Below are the code and all the weights of a small trained network. Each question names an input and a class and asks about switching units off, where a switched-off unit gives its printed mean instead of its output.

import numpy as np


def w(rows, s, z=0):
    codes = np.array(rows[::2]) - 128.0
    scale = np.full(codes.shape[1], s)
    scale[-1] = z or s
    return codes * scale


def norm(h):
    return h / np.sqrt((h * h).mean(-1, keepdims=True) + 1e-5)


def f(y):
    return y / 2 * (1 + np.tanh(0.7978845608 * (y + 0.044715 * y**3)))


def log_softmax(a):
    a = a - a.max(-1, keepdims=True)
    return a - np.log(np.exp(a).sum(-1, keepdims=True))


def net(x, mask):
    res = np.array(x, float).reshape(1, 5) / 4 @ E
    u = 0
    for l in range(3):
        y = f(norm(res) @ A[l][:, :-1].T + A[l][:, -1])
        res = res + np.where(mask[u : u + 6], y, B[l][:, -1]) @ B[l][:, :-1]
        u += 6
    return log_softmax(norm(res)[-1] @ U[:, :-1].T + U[:, -1])


A, B = {}, {}
E = w([
[223,29,156,2,144,120,200],'x0',
[77,165,93,57,103,217,104],'x1',
[40,67,187,164,18,109,170],'x2',
[135,190,223,41,69,64,128],'x3',
[214,214,179,195,125,238,74],'x4',
],0.0048)
A[0] = w([
[98,84,14,131,162,67,103,94],'0.n1',
[60,106,134,186,37,107,46,36],'0.n2',
[52,255,196,180,121,95,70,32],'0.n3',
[146,39,163,92,85,96,165,22],'0.n4',
[129,114,79,225,48,55,189,52],'0.n5',
[85,183,79,121,122,203,102,1],'0.n6',
],0.0065,0.0048)
B[0] = w([
[60,73,110,70,124,104,56,217],'0.n1',
[86,98,239,140,45,141,211,176],'0.n2',
[135,181,51,128,104,1,56,250],'0.n3',
[87,146,159,61,124,60,227,194],'0.n4',
[65,181,120,179,213,178,185,173],'0.n5',
[203,132,5,204,65,42,224,141],'0.n6',
],0.0071,0.0024)
A[1] = w([
[254,97,135,91,110,38,125,154],'1.n1',
[124,154,125,27,77,136,199,61],'1.n2',
[44,172,70,212,117,118,101,36],'1.n3',
[82,42,185,209,183,44,181,47],'1.n4',
[188,176,101,156,111,177,91,213],'1.n5',
[160,163,213,235,51,45,151,2],'1.n6',
],0.0075,0.0041)
B[1] = w([
[75,50,254,178,186,123,70,253],'1.n1',
[164,38,169,179,121,172,90,196],'1.n2',
[131,146,184,138,115,117,232,208],'1.n3',
[217,150,140,77,141,145,131,213],'1.n4',
[179,115,111,84,51,189,83,241],'1.n5',
[120,190,87,103,189,125,93,200],'1.n6',
],0.0099,0.0039)
A[2] = w([
[118,117,7,96,196,88,110,149],'2.n1',
[142,177,190,129,86,142,110,170],'2.n2',
[106,190,107,199,108,162,91,3],'2.n3',
[183,146,147,138,189,189,91,116],'2.n4',
[95,108,131,83,137,117,77,163],'2.n5',
[106,90,182,162,173,139,160,131],'2.n6',
],0.012,0.0038)
B[2] = w([
[133,216,117,31,199,172,142,203],'2.n1',
[122,79,52,175,208,96,159,246],'2.n2',
[78,128,181,112,96,42,179,193],'2.n3',
[175,34,75,171,1,194,195,231],'2.n4',
[110,137,114,203,182,211,72,217],'2.n5',
[26,70,155,25,81,114,136,254],'2.n6',
],0.0088,0.0052)
U = w([
[91,226,93,170,79,50,181,135],'0',
[205,72,75,180,57,209,119,161],'1',
[44,36,242,94,133,148,140,192],'2',
[224,139,140,166,162,99,5,3],'3',
[101,184,109,61,245,143,74,153],'4',
[201,162,144,57,100,154,154,55],'5',
],0.017,0.0067)

Each question gives the input, the list of numbers given to net, and the class t.
The units are the neurons (one row each of A and B). Each row of codes is followed by its name. A weight is (code - 128) times the scale printed after its matrix; where a second scale follows, it is the last column's (A, B and U).
mask holds one flag per neuron, layer by layer. A switched-off neuron (its flag False) gives its mean, the last column of its row in B, instead of its output. The means were averaged over made-up inputs and are rounded, as every weight is.
A unit's drop is (log p(t) with every unit on - log p(t) with that unit switched off) / (log p(t) with every unit on - log p(t) with every unit switched off).
The circuit of an input: a set's keep is (log p(t) with only the set's units on - log p(t) with every unit switched off) / (log p(t) with every unit on - log p(t) with every unit switched off). Starting from the 12 units with the biggest drops (on a tie, the unit counted first), units are removed one at a time, each time the one whose removal leaves the highest keep (on an exact tie, the one counted first), for as long as the keep stays at least 0.8.
circuit, biggest first: the units of the circuit, biggest drop first
most important unit: the unit with the biggest drop
top k neurons: the k neurons with the biggest drops, biggest first
k most important neurons of layer l: the k neurons of layer l with the biggest drops, biggest first
drop when u is switched off: that unit's drop, to one decimal
input [-7,-8,-6,-2,5], class 1: most important unit : 2.n4
input [3,-8,3,-5,2], class 1: circuit, biggest first : 1.n4, 2.n4
input [8,6,1,-7,1], class 1: top 3 neurons : 1.n1, 1.n3, 0.n2
input [-3,-6,8,6,-7], class 0: top 2 neurons : 1.n1, 0.n5
input [-4,-1,-2,4,3], class 0: top 2 neurons : 0.n3, 2.n3
input [-5,-4,-1,6,-8], class 0: circuit, biggest first : 0.n5, 1.n1
input [-6,-2,-1,-7,0], class 0: top 3 neurons : 1.n1, 1.n2, 0.n6
input [-2,6,2,7,0], class 3: top 2 neurons : 0.n5, 2.n6
input [-2,6,-3,8,-4], class 4: 2 most important neurons of layer 2 : 2.n4, 2.n5
input [3,-4,2,-4,-4], class 4: 3 most important neurons of layer 0 : 0.n5, 0.n1, 0.n2
input [3,-8,8,-3,6], class 1: top 2 neurons : 1.n4, 2.n4
input [3,-2,5,-7,-3], class 4: top 2 neurons : 1.n1, 2.n1
input [1,-2,3,7,8], class 3: top 2 neurons : 0.n3, 0.n5
input [-5,3,0,4,-6], class 0: circuit, biggest first : 1.n1
input [-7,-6,7,-5,1], class 0: 4 most important neurons of layer 1 : 1.n1, 1.n6, 1.n2, 1.n4
input [1,2,-5,7,8], class 1: drop when 2.n4 is switched off : 0.1
input [-3,6,-7,2,1], class 1: drop when 1.n5 is switched off : 0.8
input [-3,-7,-1,6,-7], class 4: drop when 0.n5 is switched off : 0.2
